Here is a tiny trained network, its code and every weight. The questions are about switching its units off for an input and a class, where a switched-off unit gives its printed mean instead of its output.

import numpy as np


def w(rows, s, z=0):
    codes = np.array(rows[::2]) - 128.0
    scale = np.full(codes.shape[1], s)
    scale[-1] = z or s
    return codes * scale


def norm(h):
    return h / np.sqrt((h * h).mean(-1, keepdims=True) + 1e-5)


def f(y):
    return y / 2 * (1 + np.tanh(0.7978845608 * (y + 0.044715 * y**3)))


def log_softmax(a):
    a = a - a.max(-1, keepdims=True)
    return a - np.log(np.exp(a).sum(-1, keepdims=True))


def net(x, mask):
    res = np.array(x, float).reshape(1, 3) / 4 @ E
    u = 0
    for l in range(2):
        y = f(norm(res) @ A[l][:, :-1].T + A[l][:, -1])
        res = res + np.where(mask[u : u + 10], y, B[l][:, -1]) @ B[l][:, :-1]
        u += 10
    return log_softmax(norm(res)[-1] @ U[:, :-1].T + U[:, -1])


A, B = {}, {}
E = w([
[106,106,111,120,169,98,253,137,87,136],'x0',
[233,136,145,106,224,81,71,77,135,111],'x1',
[125,83,220,117,84,16,149,55,108,95],'x2',
],0.0032)
A[0] = w([
[114,118,177,132,91,63,131,98,109,135,6],'0.n0',
[143,127,81,141,180,131,220,143,128,127,91],'0.n1',
[110,133,92,161,84,229,8,152,153,130,132],'0.n2',
[145,129,116,127,94,150,36,125,141,114,139],'0.n3',
[121,122,185,121,41,43,39,95,129,115,124],'0.n4',
[68,126,114,117,84,165,186,141,142,118,98],'0.n5',
[136,137,162,120,136,77,83,107,152,119,135],'0.n6',
[173,136,100,113,193,171,2,139,140,122,52],'0.n7',
[202,135,164,127,133,89,46,104,131,122,37],'0.n8',
[72,128,114,125,19,174,175,145,140,125,95],'0.n9',
],0.0068,0.0024)
B[0] = w([
[166,137,91,94,37,180,149,194,147,106,185],'0.n0',
[138,142,180,88,183,151,165,120,159,118,203],'0.n1',
[100,139,136,46,68,157,79,161,82,142,238],'0.n2',
[144,133,108,59,232,137,123,171,162,83,180],'0.n3',
[129,138,254,128,98,148,137,85,178,118,255],'0.n4',
[161,82,91,143,146,50,195,124,32,159,201],'0.n5',
[138,32,121,120,112,118,145,74,64,153,179],'0.n6',
[221,174,56,158,128,169,98,114,71,182,215],'0.n7',
[80,129,99,189,170,28,117,120,102,123,200],'0.n8',
[79,118,155,223,183,90,126,130,114,166,237],'0.n9',
],0.0098,0.0058)
A[1] = w([
[93,80,44,188,204,46,50,106,131,105,5],'1.n0',
[156,163,151,203,109,135,159,92,242,84,64],'1.n1',
[114,141,190,198,175,98,128,102,151,157,65],'1.n2',
[3,109,63,211,121,72,174,195,90,157,49],'1.n3',
[163,120,45,106,165,155,210,118,182,92,107],'1.n4',
[134,165,1,104,81,161,69,187,160,101,47],'1.n5',
[175,152,71,227,173,141,110,186,137,142,127],'1.n6',
[131,90,128,194,60,162,142,94,197,110,32],'1.n7',
[61,129,161,98,204,145,221,184,163,122,105],'1.n8',
[177,132,109,152,150,118,101,64,87,149,93],'1.n9',
],0.0092,0.0024)
B[1] = w([
[146,56,100,145,137,137,33,101,131,122,179],'1.n0',
[96,76,77,131,108,106,217,142,118,118,162],'1.n1',
[158,151,81,85,109,164,125,168,121,125,207],'1.n2',
[176,219,159,236,126,51,130,207,130,109,253],'1.n3',
[98,150,104,163,161,146,131,60,161,151,170],'1.n4',
[143,151,67,23,140,156,234,130,70,139,178],'1.n5',
[125,129,249,119,80,101,151,129,159,106,185],'1.n6',
[183,98,118,96,184,70,173,103,117,92,161],'1.n7',
[72,139,88,113,116,89,71,118,128,88,240],'1.n8',
[90,84,81,193,122,174,140,176,164,150,186],'1.n9',
],0.014,0.0067)
U = w([
[77,151,247,65,90,165,58,133,131,109,30],'0',
[158,42,176,110,87,77,255,88,133,67,165],'1',
[150,172,167,190,161,224,206,97,197,177,3],'2',
[170,34,67,217,152,173,52,124,126,158,164],'3',
[18,180,67,122,184,112,112,39,176,80,119],'4',
[169,184,61,34,139,220,162,177,32,181,174],'5',
[127,222,140,244,134,37,138,220,90,110,200],'6',
],0.0095,0.0023)

Each question gives the input, the list of numbers given to net, and the class t.
The units are the neurons (one row each of A and B). Each row of codes is followed by its name. A weight is (code - 128) times the scale printed after its matrix; where a second scale follows, it is the last column's (A, B and U).
mask holds one flag per neuron, layer by layer. A switched-off neuron (its flag False) gives its mean, the last column of its row in B, instead of its output. The means were averaged over made-up inputs and are rounded, as every weight is.
A unit's drop is (log p(t) with every unit on - log p(t) with that unit switched off) / (log p(t) with every unit on - log p(t) with every unit switched off).
The circuit of an input: a set's keep is (log p(t) with only the set's units on - log p(t) with every unit switched off) / (log p(t) with every unit on - log p(t) with every unit switched off). Starting from the 12 units with the biggest drops (on a tie, the unit counted first), units are removed one at a time, each time the one whose removal leaves the highest keep (on an exact tie, the one counted first), for as long as the keep stays at least 0.8.
units of the circuit, in order: the units of the circuit, biggest drop first
top k neurons: the k neurons with the biggest drops, biggest first
top k neurons in layer l: the k neurons of layer l with the biggest drops, biggest first
drop when u is switched off: that unit's drop, to one decimal
input [-8,-7,1], class 0: top 2 neurons => (0.n2; 0.n4)
input [2,7,-3], class 3: top neuron => (1.n0)
input [7,6,-7], class 4: units of the circuit, in order => (0.n1; 1.n8)
input [-6,5,6], class 1: units of the circuit, in order => (0.n4; 1.n1)
input [4,7,-7], class 2: top 2 neurons => (0.n2; 1.n6)
input [1,4,3], class 3: top 3 neurons in layer 0 => (0.n8; 0.n1; 0.n6)
input [-3,5,5], class 1: top 3 neurons => (0.n4; 0.n9; 0.n0)
input [-3,8,-4], class 3: top 2 neurons in layer 0 => (0.n8; 0.n0)
input [-7,1,4], class 0: top 2 neurons => (0.n4; 0.n3)
input [-2,-2,1], class 0: units of the circuit, in order => (0.n4; 0.n2)
input [-7,-5,5], class 0: top 2 neurons => (0.n2; 0.n3)
input [7,2,5], class 4: top 3 neurons in layer 0 => (0.n4; 0.n2; 0.n7)
input [1,6,-3], class 3: top 2 neurons => (1.n0; 0.n8)
input [-1,-2,-5], class 5: units of the circuit, in order => (0.n2)
input [-3,2,-1], class 5: drop when 0.n9 is switched off => 0.1
input [6,5,3], class 4: drop when 0.n7 is switched off => 0.4
input [-3,-1,2], class 0: drop when 0.n3 is switched off => 0.2
input [-1,1,0], class 3: drop when 0.n8 is switched off => 0.2
